Below is a small trained network, with its code and all its weights. Each question gives an input and a class and asks what happens when units are switched off, that is, made to give their printed mean instead of their output.

import numpy as np


def w(rows, s, z=0):
    codes = np.array(rows[::2]) - 128.0
    scale = np.full(codes.shape[1], s)
    scale[-1] = z or s
    return codes * scale


def norm(h):
    return h / np.sqrt((h * h).mean(-1, keepdims=True) + 1e-5)


def f(y):
    return np.maximum(y, 0)


def log_softmax(a):
    a = a - a.max(-1, keepdims=True)
    return a - np.log(np.exp(a).sum(-1, keepdims=True))


def net(x, mask):
    res = np.array(x, float).reshape(1, 8) / 4 @ E
    u = 0
    for l in range(3):
        y = f(norm(res) @ A[l][:, :-1].T + A[l][:, -1])
        res = res + np.where(mask[u : u + 14], y, B[l][:, -1]) @ B[l][:, :-1]
        u += 14
    return log_softmax(norm(res)[-1] @ U[:, :-1].T + U[:, -1])


A, B = {}, {}
E = w([
[129,130,129],'x0',
[112,47,140],'x1',
[196,136,212],'x2',
[127,127,129],'x3',
[128,129,127],'x4',
[127,127,127],'x5',
[126,128,128],'x6',
[3,91,207],'x7',
],0.0049)
A[0] = w([
[160,136,71,105],'0.n0',
[169,92,140,20],'0.n1',
[65,178,190,114],'0.n2',
[148,114,225,34],'0.n3',
[133,133,2,87],'0.n4',
[65,124,41,255],'0.n5',
[151,120,152,128],'0.n6',
[128,74,133,114],'0.n7',
[54,165,175,87],'0.n8',
[126,46,137,99],'0.n9',
[123,27,140,111],'0.n10',
[55,166,176,104],'0.n11',
[178,199,190,113],'0.n12',
[174,56,124,34],'0.n13',
],0.0091,0.0031)
B[0] = w([
[80,164,140,180],'0.n0',
[190,145,71,137],'0.n1',
[102,33,124,196],'0.n2',
[143,65,107,175],'0.n3',
[87,181,208,219],'0.n4',
[24,227,58,254],'0.n5',
[140,109,104,150],'0.n6',
[150,156,148,154],'0.n7',
[175,20,48,190],'0.n8',
[112,165,143,167],'0.n9',
[126,194,158,182],'0.n10',
[150,43,60,195],'0.n11',
[186,96,161,186],'0.n12',
[194,108,3,149],'0.n13',
],0.0059,0.0056)
A[1] = w([
[91,103,197,104],'1.n0',
[227,42,149,190],'1.n1',
[20,129,88,78],'1.n2',
[64,69,173,255],'1.n3',
[108,165,85,38],'1.n4',
[109,48,246,118],'1.n5',
[62,168,2,239],'1.n6',
[114,169,99,14],'1.n7',
[149,91,151,112],'1.n8',
[228,122,172,170],'1.n9',
[29,167,85,133],'1.n10',
[145,68,145,44],'1.n11',
[147,75,215,207],'1.n12',
[91,139,239,58],'1.n13',
],0.0084,0.0025)
B[1] = w([
[73,145,177,145],'1.n0',
[104,115,91,208],'1.n1',
[189,95,168,200],'1.n2',
[96,99,144,194],'1.n3',
[122,130,160,155],'1.n4',
[81,163,83,177],'1.n5',
[123,41,214,254],'1.n6',
[107,130,145,146],'1.n7',
[164,212,100,150],'1.n8',
[214,96,85,181],'1.n9',
[254,83,164,215],'1.n10',
[94,126,87,151],'1.n11',
[74,226,127,178],'1.n12',
[73,106,143,135],'1.n13',
],0.0066,0.0078)
A[2] = w([
[78,112,124,46],'2.n0',
[102,52,89,82],'2.n1',
[39,163,65,109],'2.n2',
[88,132,84,14],'2.n3',
[103,254,170,122],'2.n4',
[118,106,15,139],'2.n5',
[246,128,195,123],'2.n6',
[75,118,168,230],'2.n7',
[43,60,157,175],'2.n8',
[174,163,198,128],'2.n9',
[129,183,180,28],'2.n10',
[205,100,85,136],'2.n11',
[124,191,163,6],'2.n12',
[194,191,211,170],'2.n13',
],0.0086,0.0017)
B[2] = w([
[151,145,153,156],'2.n0',
[185,130,112,198],'2.n1',
[61,210,98,168],'2.n2',
[84,154,107,144],'2.n3',
[3,16,22,166],'2.n4',
[59,94,85,189],'2.n5',
[75,161,139,245],'2.n6',
[158,180,88,204],'2.n7',
[210,144,160,253],'2.n8',
[102,149,140,196],'2.n9',
[115,147,77,153],'2.n10',
[141,149,164,190],'2.n11',
[106,118,87,144],'2.n12',
[69,193,153,221],'2.n13',
],0.0063,0.0055)
U = w([
[3,182,115,254],'0',
[218,244,113,80],'1',
[88,182,228,138],'2',
[232,148,52,101],'3',
[177,37,162,124],'4',
[77,95,31,107],'5',
[156,46,210,43],'6',
],0.016,0.0038)

Each question gives the input, the list of numbers given to net, and the class t.
The units are the neurons (one row each of A and B). Each row of codes is followed by its name. A weight is (code - 128) times the scale printed after its matrix; where a second scale follows, it is the last column's (A, B and U).
mask holds one flag per neuron, layer by layer. A switched-off neuron (its flag False) gives its mean, the last column of its row in B, instead of its output. The means were averaged over made-up inputs and are rounded, as every weight is.
A unit's drop is (log p(t) with every unit on - log p(t) with that unit switched off) / (log p(t) with every unit on - log p(t) with every unit switched off).
The circuit of an input: a set's keep is (log p(t) with only the set's units on - log p(t) with every unit switched off) / (log p(t) with every unit on - log p(t) with every unit switched off). Starting from the 12 units with the biggest drops (on a tie, the unit counted first), units are removed one at a time, each time the one whose removal leaves the highest keep (on an exact tie, the one counted first), for as long as the keep stays at least 0.8.
units of the circuit, in order: the units of the circuit, biggest drop first
top k neurons: the k neurons with the biggest drops, biggest first
k most important neurons of layer l: the k neurons of layer l with the biggest drops, biggest first
drop when u is switched off: that unit's drop, to one decimal
input [-8,1,-4,-4,-4,4,-2,1], class 6: units of the circuit, in order	1.n6
input [5,2,4,8,-4,-8,1,6], class 0: units of the circuit, in order	1.n6; 1.n5
input [7,-2,6,-8,5,-1,1,6], class 5: top 2 neurons	1.n6; 0.n8
input [8,6,-3,5,-4,-5,-3,1], class 6: top 3 neurons	1.n6; 0.n4; 1.n12
input [-8,3,-7,5,-4,-3,5,-6], class 2: top 2 neurons	1.n6; 0.n4
input [-8,-1,3,8,4,-8,-3,8], class 5: top 3 neurons	0.n8; 0.n11; 0.n4
input [-1,-8,2,-4,3,4,5,5], class 5: 2 most important neurons of layer 1	1.n6; 1.n10
input [-5,-5,5,7,-4,-4,7,8], class 5: top 2 neurons	0.n8; 0.n11
input [4,3,7,5,7,0,0,1], class 0: 2 most important neurons of layer 0	0.n8; 0.n11
input [-8,3,-4,7,2,8,5,-6], class 2: top 2 neurons	1.n6; 0.n4
input [3,-1,2,-7,2,-5,-8,4], class 5: top 2 neurons	1.n6; 1.n10
input [1,5,-8,-7,6,-7,8,1], class 6: top 2 neurons	1.n10; 1.n6
input [7,-8,-1,3,4,-2,0,-7], class 0: top 2 neurons	2.n4; 1.n10
input [-6,2,5,1,3,4,7,1], class 0: units of the circuit, in order	1.n5
input [-1,8,-8,-5,-8,2,-6,0], class 2: 2 most important neurons of layer 1	1.n1; 1.n9
input [6,3,-8,-8,6,-2,-4,-8], class 2: 3 most important neurons of layer 1	1.n6; 1.n10; 1.n12
input [-1,-6,6,-2,-4,-2,-5,7], class 5: top 3 neurons	0.n8; 1.n6; 0.n11
input [-4,7,4,4,5,-7,-8,-1], class 3: 2 most important neurons of layer 0	0.n13; 0.n5
input [-4,4,8,8,-8,7,-8,-1], class 3: drop when 1.n9 is switched off	0.3
input [0,8,-5,-6,6,-1,3,-1], class 2: drop when 0.n4 is switched off	0.1
input [-6,-3,-7,3,0,-8,2,7], class 4: drop when 1.n11 is switched off	0.0
input [-4,-5,-2,-2,0,6,-5,-3], class 0: top neuron	0.n4
input [4,-6,4,-5,5,5,3,4], class 5: top 2 neurons	1.n6; 1.n10
input [5,0,7,-3,-5,-7,0,3], class 5: 3 most important neurons of layer 0	0.n4; 0.n3; 0.n5
